Each row is followed by its class number.
[  65  -71   21   84   27   34 -148 -308   21   47  186  -84 -143  -26
 -131  174 -212  -75 -115  168   70   50  -40  288 -326  -76   61 -151
  -89  -20 -111  206   -3]
3
[ -76  121  -87 -100   75  194   85   49 -164  -16  -19  141  370  297
 -182  148 -159 -268  139  206 -281 -154  -90 -332 -210   15  -34   33
  -13  -66   -8  -25 -536]
2
[  27 -295   28 -361 -141  111  163  -33  113   11 -435  -68  -25  151
 -214  -74   83  143   86  -56  -14 -128   57  -40   49 -209 -265   36
   28   93  157  123  413]
7
[  25  -41  -42  188  329 -110 -354 -124  104  134  214 -232  -12   19
   39   19 -331  204 -208  218  128 -162 -213   55 -132  -12   84 -122
   54   32   29  178  168]
10
[ -22   57  200  -63 -104 -144  149  -82  281   25 -205  138 -212  -29
  191 -177 -210   46   34  156 -201 -219  -73  150   69 -258  229 -404
  171 -105    0  -34  201]
9
[ 131  -73  131   93  -34   92  101  149  -34 -154  160  -62   40 -172
 -420  -44 -286  -43 -255  -13  378 -112 -115 -455  -82  192 -198  315
   95  146  386   86  199]
5
[  65 -147  -96  -79  337   27  -98 -304   98  163   -9 -123 -197   31
   72   55 -129  303 -177  276 -159  -47   58   14 -210  -91 -235  193
    0 -109  -34  -27  164]
7
[ -90  425   55  277 -356   30 -125  -18  -52 -201 -466   -5    6  318
  139  -51  225 -341  565 -118 -186  276   79  218 -173  104  505  -38
 -161 -194   -3 -136  182]
9
[-245   57  -24  201  195 -152   45 -297  225 -138 -216   61 -239  176
  179  -33 -200  -19   11 -123   63  -16  -35  -38   61 -220  416 -126
   70  -31   87  176   88]
8
[ -67 -132   64 -152  -79 -175  163   10   25 -288 -185  190  -72  200
 -114 -161  120  -70  -13  -38  -95 -146 -107 -206  222 -227  100 -325
   -1  -56  127  -16   75]
10
[ 230  314  239 -158   56   38   42  -52  358  -76 -266  -67  139   45
  222   33   76  -22 -211  327  -71  -89   16 -143 -118   97  121 -186
    6  -51  202    6 -310]
3
[  -6   22  -92  114 -379  -96  197   85  176 -282 -307   11 -107 -176
   70 -247 -176 -227  123 -130  211 -348 -278  139  383  133  171  -32
   24 -127  406   73  118]
7
[-111 -194 -141  -72   -7  -62  253  129   50  -53  226  172 -110  -27
  -10  -56    9   41 -125   80  -38  -13 -209  -17   42  -38 -107 -242
  -18   47  -52  -29   34]
8
[ 271  -76   -4  -12  390   91  -22  285  145  496  128   -8  445   92
  128  217 -271   42  169  281 -281 -440 -228   -7  120 -318  178  -34
   41 -155  -37 -294 -455]
0
[  77   52  187  344  -68   36  -62  419   45 -178   11   71  406    0
 -379  304   23 -260  166 -181  346  141 -309  180 -122  433  164  141
 -197   94  162   84  252]
10
[  59  119  160  -36 -110 -112  158   83    8   15 -136  235 -133  122
   58  -48  -66   36  127  109 -379  -79   23   54   16  -95   57 -137
   42 -178 -100  -40 -275]
5
[ 154  -14  202 -198   42  -88 -119 -117    2  221   57  -33 -223  -82
   30  131  -24  279  314  135 -189  135   67 -271 -137    8  140 -248
   71  -13 -283   89  -15]
5
[  70 -143  -12 -170  -18  232  -93  115   12 -265 -140 -221  421  158
 -192   12  -96 -101  -74  -88   67 -193  -47 -233   87  -54   64  205
  -99  -14   92  -71 -109]
2
[ -67  178  217    1   60   39 -403 -210 -156   59   42 -229  -48  270
   17   71 -101  145   72   66  -85  215  199 -245  -43  -43  429   74
  -58  -44 -527  165 -194]
3
[ -66   -2   57   54  155  120   46  231  -31  -66  157   -5  236  104
  135   61  200  -20  195  -84 -174  152   47    0 -138  145  160  177
  -25   19 -473 -203 -410]
0
[ 248  -34  182  150    8   42  -85  410 -389   67 -206   80  341   29
  -88  -25  168 -332  451  144 -140  103 -117  -64   42   98  286  310
  159  -10   16  -33  -39]
9
[ 268  -55  371 -264 -250 -112  317  332    1 -124 -177 -130  490 -184
  -36  247   -2  -12 -282   22  176 -103 -215 -241   60   33  -20 -462
   86   41   95  -99  -67]
1
[  33  173  -19  -71 -150 -173  -10  146    9  283   15 -233  519 -246
  137  130  -78  -43 -290   70   23 -277 -271  333   80   98 -232 -395
  112 -336  142  -86 -108]
10
[ -40 -121 -267   62  141  147  -82  -10   26 -116  178  -27  325   21
 -139  207  -45  -20   70 -108  128  -91 -232 -175  -89  100  -40  252
   33  -82  232 -169   45]
7
[ 260  368  131  442 -286   87 -265 -129  218  -15 -632 -449  -94  -27
  -25   71  276  171 -138 -330  406  129  138  568  -54  275 -286  307
  -88  165  470  -37  837]
9
[-116  -43   14 -338 -275 -131  550  202  -90  -77 -357 -118  219 -308
  111  157  105  -45   38 -138 -158    4   -8   88   -3  301 -377 -271
   81 -164 -207 -288 -132]
11
[-341  114 -224  -20 -255 -303  221 -448 -319  -62 -106  136 -368  -77
   59 -100 -262 -187   58  200 -194 -326 -118 -115  111   24   44 -129
 -152 -658 -149  -32 -713]
2
[ -18 -122 -133   12  -47 -103   31  -20  -21   18  231  239 -217  -23
  233 -105 -235   25  -86  271 -281 -108 -179   50  239 -108  -39  -92
   45 -275 -190   60 -125]
1
[-136 -193 -121 -131   80  -78  171 -171  -41  -34  103   97 -183   18
  -81   86   -9  136  132   28 -139  108 -173 -145  -44   -5   23 -101
   89  -93 -167   53   36]
7
[-154   58 -132   32  317  117  -95  152   25  -89   83 -113  428   34
 -245   70   78  -57  -45  -30  -64   20 -171 -311 -282  192   79  -24
  242  214  254 -446 -396]
6
[ 294 -358  207  -31 -188   25  -74  162   19 -213   70  198 -283 -146
 -104   20 -310   98   49  182  -89   44   97  185  180  101   13  429
  243  -16   -8  -83   10]
11
[ 106 -211  -98 -150   87  117   27  240  149   -2 -204 -286  297 -104
 -108  -57   24 -104   48   73 -153 -192 -228 -192  150  305 -131   96
   31 -144   75 -196 -144]
6
[ -20 -410   49 -503 -204 -126  559  152  317 -181 -196   25 -174  -18
  206 -223   17  287 -119  166   51  -67 -193 -434  408  267  -32  -45
  288  -25   14  232  117]
4
[-100  249  191 -103  -85 -126  178   56   15 -321 -100  -18 -106   79
  128   68  168 -227   43  -12 -155  224  374  126  -42  170  -48 -154
 -116 -134 -313   49 -557]
9
[ 155  159  129   10   24   38 -258 -153  167  110  198 -121 -167  133
 -145   12 -298  184 -140  122  -50 -205  147   42  -31 -128  -25  -59
 -188  -30   -7   62    0]
10
[ 133  -60  135 -121 -292 -209  302 -128 -204  121 -284   97   93 -234
  -11  101 -243   36   32  105  -15 -377 -374  -84  280  -65  241 -227
  -30 -258   42  -64   76]
1
[ -16 -145  -92  -59  -90  -56   99  109 -238   25  188  210  -11  -23
 -187  -31   40   24  133  198 -150 -133 -250   22   -6 -120    5  -81
  -27 -135  -75 -178 -253]
9
[ -22 -157  -24  -76   23  -71   39  -45    5  -23  215  226 -239  -23
 -173  -16  -21  120   -1  175  -55   41  -84   40   20  -60   62   -8
  -59  -41  -50  -37  -67]
4
[ -27  -11   78 -196   60  240 -227   73  -74  259 -137   96  408  374
 -218  255  204 -119  278   38  -17  -85  237 -446 -143 -200  -78  107
   20   84   97   21 -710]
10
[ -41  220 -105   92   85   18 -370   26 -211  -53 -142 -231   84  193
  -27 -188 -101 -113  -61   14 -254  -58  131 -480  223   53  -21  223
 -153 -252   50 -179 -148]
8
[ 128  -56 -195  258  401  -71 -251  -70  402  -61   -8 -335 -129  140
  289  170 -424  310 -194   18  -36 -148   14   36   22  -14 -163  102
  123 -124  191 -195  320]
6
[ -12 -152   99 -254 -199 -120   75  147  -18  -70   18  253 -343  -97
  -52  -51   45  168  147  222 -239  169   15  138  159   72  -38  -58
    5 -100 -261   -3 -167]
6
[-181  201  114  -60 -278  -27  140  178  -25  329 -223   20  138  -80
  131    5  133 -343  267  -82 -255  137  280  312 -261  360 -231 -313
  132   75 -137   50 -171]
9
[-147   12  109 -299 -108   41  -26 -281  186  373   15  -49   -3  -69
 -106  122 -173   61 -110  132   98  -51   41  -53   86  -53  222 -150
 -376 -189 -130  102  -18]
1
[  96  425  169  -61  -94 -122   69  -80  -13  -26  -28  -12  -82  179
   19   45   36  -20  297  136 -221 -101    4 -247   68 -126  299 -282
 -185 -376 -179   73 -601]
9
[ 183  309  448 -347 -558 -223  266  -31 -173 -132 -289  -27  102   18
  157   73 -149 -114  -27   98 -227  -15   88  -80  357   85  388 -418
   94 -231 -182    7  -48]
7
[-278  113  -75  -11 -349  -86 -297 -150 -254  429  101   66 -282 -393
 -302  113  -90  480  286  -25  170  355 -229   43  -47  330  -56  161
   16 -137 -152  236  109]
4
[ -58 -285  -38 -163 -180 -100  167   41 -216   15  213  217 -179   -3
  -80   42  -68   82   30   40 -112  101  -89  -35   68  -70   44 -172
   39    3 -213   11  -92]
2
[ -16  -39  -51   83  392  -65 -361  -19   -5   59  336 -182 -112   57
 -157   -8  -75  168  181   -3  110   74   50 -402 -135  111  -29  165
  -53  -28  -61  182  267]
2
[ -56 -105 -119   -9  -91   68   49  192  121  241  210 -382   78 -285
 -217  137 -244  -68 -119  -92   67    9   41  300   40  627 -334  293
  -51 -163  -55  -93 -268]
2
[ 121   44  161    1 -294  -27   21   82 -124  -65 -314 -382  151  121
   33   84 -137  -13  -46   54 -250   86   77  256 -127  466 -101   88
  114 -118 -193 -161  -18]
0
[  50  -35 -126  -19  153 -177  -35 -317  154 -145 -109  -25 -388  -82
  341   29 -463  469   83  194 -283 -193 -162   20  143   -9    8  177
  214 -420 -138  103  -32]
5
[  -9   53   95  146  156 -195  -22   82  142   29  115   37 -217   56
  -75  -13 -374  123  163  155 -198 -135  -33  209  -53  113   36  -66
  151  -43 -119   15  113]
4
[ -70  237 -193  349  299 -111 -103 -313 -426   34  -92  -19  -45   44
   89 -156   -4  104  537 -166  -71 -108 -228 -291 -235  -60  105  122
  261   83  -17  215  529]
0
[ -68   71  150 -437 -293 -237  194 -238 -257  140  -32  -10  -42  -83
 -127  231  -22  386 -220  174  -65  -72   50  -62  -79   34 -328 -272
  -60 -258 -221  -70  -74]
5
[-183 -107 -122  386  -93 -209 -145 -389   98 -147 -390   65 -442    5
  105 -155 -328  -33 -133   65  265 -420 -242  172  411 -190  240  127
   10 -230  265  -47  228]
7
[ 122   72  128  194  229  -91 -416  -77  518 -120  122 -239 -362  163
  154  -48 -416  380   11  148 -133 -184  -49   13  208    9  161   39
   68 -274 -226  110   96]
5
[ 219  157  369 -356  -47  203  -70 -336  145  259  330 -219 -346 -344
 -227  140  -12  592  -85  -85  360  210  327 -222   63   56   27  325
 -387  127 -407  468  140]
8
[-132   15  -57  -93 -207 -153  118 -158 -104  -15 -178  140 -433  -30
  139 -203 -141  103  164  131 -305   20   31   28   62 -103  -87  -42
  105 -321 -167  133 -129]
11
[  75  -87    3   43  202  -97   19 -209  162   59  -78  -94  -99   46
  181   40  -84  169  -34   83 -138 -123 -265 -210  157 -234  239 -184
  -19 -307 -140  -68  142]
10
[ -42 -126  -36   56  305  155  -59   39   74   -1  158  -45  127   52
  -28  -34 -218   -2 -125   46 -121 -190   96 -136 -165   48 -247  281
  131   78  -90  -31  -89]
8
[ 189   18  161 -122 -302 -181  -15  128 -224 -168 -403   37 -122  -39
  144   33  -97  237  363   11 -225   84   60  -22   93   24   38  142
  233 -223  -31  -25  137]
3
[  25  203   35  213 -101  -35   -8  135 -269   -9   29   15  188  -48
  237  -37  -82 -320 -129  220 -244  -83 -148  100  159  169   32  119
 -109 -449 -400  -42 -388]
3
[ 186 -129   90  -27  -24  205 -133  136  148 -104 -128 -179  326  -70
  -58  -54  172   53  -65 -156  -43  137 -288 -210  161  171  341   57
  -18  101   26 -126  169]
1
[  89 -116 -123   54 -128 -301   23 -271 -146 -119 -141  -97 -255   18
  251  -82 -373  289 -263  142  -98 -321 -157 -140  384  115   95  269
   47 -495  124 -140   36]
7
[ 178   23  262  222  209  147 -364  -88   80  157    3  145    2   65
 -150  212  -36   77  228   79   39  128  -83 -397    0   -2  382  205
  142  179   -5    3  193]
8
[   5   40  -19  -38  -94 -143  151 -145 -126  -65  -30  236 -195  -18
  236  -58   19  119   68   59 -267   54 -150   46   40 -224   74 -260
   93 -136 -175   48  -50]
0
[ 118  156   69  -88 -489  -27   35  899  224   56  -31   -7  467 -189
   61 -300 -117 -266   80   76   40 -216 -393   97  378  188  115 -313
  -37 -179  361   59 -471]
0
[-102   11  -26   65  112 -258  222 -229  286 -302 -138  -46 -124  370
  320  113  -83 -203 -296   32  -45 -132  105  218    2 -164   31 -631
  118   51   79   58  -88]
9
[ 132 -290   16  131  140  -75  122  165  192 -591   90  114 -127  102
  -57   81  -99  248  -98   81  -96 -123 -335  -48  214    6   17   88
  282   -8  -26 -378  129]
9
[ -88   -9  243 -171 -137 -106  -46  164 -308  -29 -305   94   61  155
  -22   56 -190  -37  306  211 -380   64  124 -501  103  235  254  310
   24 -414 -341   -3 -823]
8
[ 116   48  166   92  -40   99 -143   35   78  125  181 -140   87  195
 -109  103 -288  155  277 -322 -260    7   81 -102  -47 -180  439 -102
  142   61 -188  -94 -185]
1
[  35  462  334   41 -282 -128 -140   71  193 -198 -457  -27   40  223
  183   81 -165 -132   94 -139   16  156  270 -129   46  161  187 -201
   76  -16  220  262  191]
3
[  30  -11   63   46  368 -143 -148 -270  236  115   84 -229  -54  -46
  402  191 -108  161 -574  227  208   -1  -10  -85  192  -89   99 -318
  -18   63 -203   38   68]
4
[ 159 -103   47  105   76    3  189   78  149   83  199   77 -129 -170
   17  104 -254   60  -19  166 -128 -152 -205  182   93   22   36   43
   79 -127 -149 -179  -52]
5
[ 132   74  159   89 -145 -159   18 -319  149  -26  100  170 -447  196
    0  -13 -298  150  -10  116 -129 -190  -77  245  106 -432  343 -355
 -179 -214 -156  174  158]
6
[ 118   23  114   44  377  -43 -220 -264  501   93  -17 -285  -57   40
  250  146 -155  332 -206  151  -28 -195  -43  110 -110 -281   22 -314
  121  -95 -127 -104  276]
6
[ 184  -96   99   69 -139   -7  -58   61   94   32  -39   29 -187  293
 -147  -84 -270   91  207  126 -101 -137  -99  -63  144  -90  212  154
  -32 -196   56  170  235]
6
